Below are the code and all the weights of a small trained network. Each question names an input and a class and asks about switching units off, where a switched-off unit gives its printed mean instead of its output.

import numpy as np


def w(rows, s, z=0):
    codes = np.array(rows[::2]) - 128.0
    scale = np.full(codes.shape[1], s)
    scale[-1] = z or s
    return codes * scale


def f(y):
    return y / 2 * (1 + np.tanh(0.7978845608 * (y + 0.044715 * y**3)))


def log_softmax(a):
    a = a - a.max(-1, keepdims=True)
    return a - np.log(np.exp(a).sum(-1, keepdims=True))


def net(x, mask):
    res = np.array(x, float).reshape(1, 7) / 4 @ E
    y = f(res @ A[0][:, :-1].T + A[0][:, -1])
    res = res + np.where(mask, y, B[0][:, -1]) @ B[0][:, :-1]
    return log_softmax(res[-1] @ U[:, :-1].T + U[:, -1])


A, B = {}, {}
E = w([
[66,166,254,161,145],'x0',
[127,128,128,129,131],'x1',
[171,109,179,28,201],'x2',
[147,230,86,163,219],'x3',
[129,127,128,127,128],'x4',
[128,127,129,128,129],'x5',
[41,178,82,31,108],'x6',
],0.0067)
A[0] = w([
[233,100,170,190,129,124],'neuron 0',
[108,73,145,133,39,87],'neuron 1',
[74,130,80,251,37,41],'neuron 2',
[60,155,227,161,148,127],'neuron 3',
[37,177,91,51,111,101],'neuron 4',
[91,35,170,91,48,64],'neuron 5',
[49,175,95,35,119,138],'neuron 6',
[85,28,167,92,53,61],'neuron 7',
[134,228,85,159,213,110],'neuron 8',
[138,227,79,166,226,117],'neuron 9',
[66,163,232,160,138,128],'neuron 10',
[72,133,78,245,38,22],'neuron 11',
[42,175,92,46,111,107],'neuron 12',
[190,92,30,110,116,81],'neuron 13',
[202,104,32,107,102,83],'neuron 14',
[49,183,86,38,87,76],'neuron 15',
[231,100,164,198,126,55],'neuron 16',
[138,240,99,152,208,118],'neuron 17',
[198,73,190,2,220,3],'neuron 18',
[214,91,161,202,147,144],'neuron 19',
[99,54,170,87,43,72],'neuron 20',
[213,110,29,106,99,32],'neuron 21',
[95,36,156,97,59,95],'neuron 22',
[53,164,238,159,139,87],'neuron 23',
[210,83,156,204,154,127],'neuron 24',
[69,173,240,156,124,94],'neuron 25',
[141,233,83,159,217,126],'neuron 26',
[108,34,165,91,60,82],'neuron 27',
[58,165,238,158,138,107],'neuron 28',
[46,178,89,42,101,90],'neuron 29',
[226,91,164,199,139,40],'neuron 30',
[221,90,166,193,146,150],'neuron 31',
[203,106,183,27,198,152],'neuron 32',
[201,99,197,18,204,69],'neuron 33',
],0.0057,0.0017)
B[0] = w([
[72,113,147,151,178,204],'neuron 0',
[156,157,145,136,126,181],'neuron 1',
[101,237,114,122,127,195],'neuron 2',
[158,99,38,54,134,201],'neuron 3',
[96,77,180,177,206,202],'neuron 4',
[186,141,157,150,141,219],'neuron 5',
[95,103,167,165,175,217],'neuron 6',
[205,144,169,154,147,220],'neuron 7',
[194,115,179,154,101,220],'neuron 8',
[185,108,177,143,102,232],'neuron 9',
[153,103,50,66,133,203],'neuron 10',
[92,255,99,113,131,188],'neuron 11',
[91,79,176,181,208,204],'neuron 12',
[138,102,71,77,145,195],'neuron 13',
[136,103,63,76,146,198],'neuron 14',
[96,92,154,157,198,205],'neuron 15',
[81,105,144,154,189,187],'neuron 16',
[193,113,172,152,96,223],'neuron 17',
[87,235,112,129,111,253],'neuron 18',
[75,100,137,145,168,206],'neuron 19',
[213,134,173,159,150,209],'neuron 20',
[149,76,32,53,176,191],'neuron 21',
[186,151,167,153,135,212],'neuron 22',
[162,87,41,61,148,203],'neuron 23',
[78,103,139,140,175,202],'neuron 24',
[154,84,39,62,154,200],'neuron 25',
[200,99,185,153,95,231],'neuron 26',
[187,157,159,155,130,216],'neuron 27',
[159,93,47,60,144,206],'neuron 28',
[91,88,167,166,209,204],'neuron 29',
[72,93,135,161,215,187],'neuron 30',
[67,110,145,147,173,210],'neuron 31',
[89,197,119,128,92,253],'neuron 32',
[82,234,101,129,95,245],'neuron 33',
],0.0074,0.0033)
U = w([
[49,66,163,170,183,84],'0',
[161,75,47,70,129,92],'1',
[229,130,194,166,100,94],'2',
[70,246,119,131,101,102],'3',
[107,102,137,133,102,247],'4',
],0.014,0.012)

Each question gives the input, the list of numbers given to net, and the class t.
The units are the neurons (one row each of A and B). Each row of codes is followed by its name. A weight is (code - 128) times the scale printed after its matrix; where a second scale follows, it is the last column's (A, B and U).
mask holds one flag per neuron, in row order. A switched-off neuron (its flag False) gives its mean, the last column of its row in B, instead of its output. The means were averaged over made-up inputs and are rounded, as every weight is.
A unit's drop is (log p(t) with every unit on - log p(t) with that unit switched off) / (log p(t) with every unit on - log p(t) with every unit switched off).
The circuit of an input: a set's keep is (log p(t) with only the set's units on - log p(t) with every unit switched off) / (log p(t) with every unit on - log p(t) with every unit switched off). Starting from the 12 units with the biggest drops (on a tie, the unit counted first), units are removed one at a time, each time the one whose removal leaves the highest keep (on an exact tie, the one counted first), for as long as the keep stays at least 0.8.
units of the circuit, in order: the units of the circuit, biggest drop first
unit that matters most: the unit with the biggest drop
k most important neurons: the k neurons with the biggest drops, biggest first
drop when u is switched off: that unit's drop, to one decimal
input [-4,7,-8,-5,7,-6,-1], class 3: units of the circuit, in order : neuron 11; neuron 2
input [-1,-6,8,-6,-6,8,1], class 3: units of the circuit, in order : neuron 18; neuron 33
input [0,-7,-7,-5,-7,8,5], class 3: units of the circuit, in order : neuron 11
input [-7,-7,-8,-3,3,1,-6], class 3: units of the circuit, in order : neuron 11; neuron 2
input [1,-3,-8,-6,-7,-8,-7], class 3: units of the circuit, in order : neuron 11; neuron 2
input [2,1,8,-7,-7,-6,5], class 3: 3 most important neurons : neuron 18; neuron 33; neuron 32
input [-5,-5,8,-5,-1,2,2], class 3: units of the circuit, in order : neuron 18; neuron 33
input [7,-8,8,8,5,-5,-8], class 0: 2 most important neurons : neuron 30; neuron 31
input [3,2,-7,7,-2,0,-4], class 2: 4 most important neurons : neuron 26; neuron 9; neuron 8; neuron 17
input [6,2,-8,-4,2,2,3], class 3: 2 most important neurons : neuron 11; neuron 2
input [4,-1,4,0,-6,0,2], class 1: drop when neuron 3 is switched off : 0.2
input [2,-5,5,-2,-2,-3,4], class 3: drop when neuron 18 is switched off : 0.3
input [-6,3,3,8,6,7,-2], class 2: drop when neuron 17 is switched off : 0.2
input [-3,6,7,7,-8,1,2], class 2: unit that matters most : neuron 26
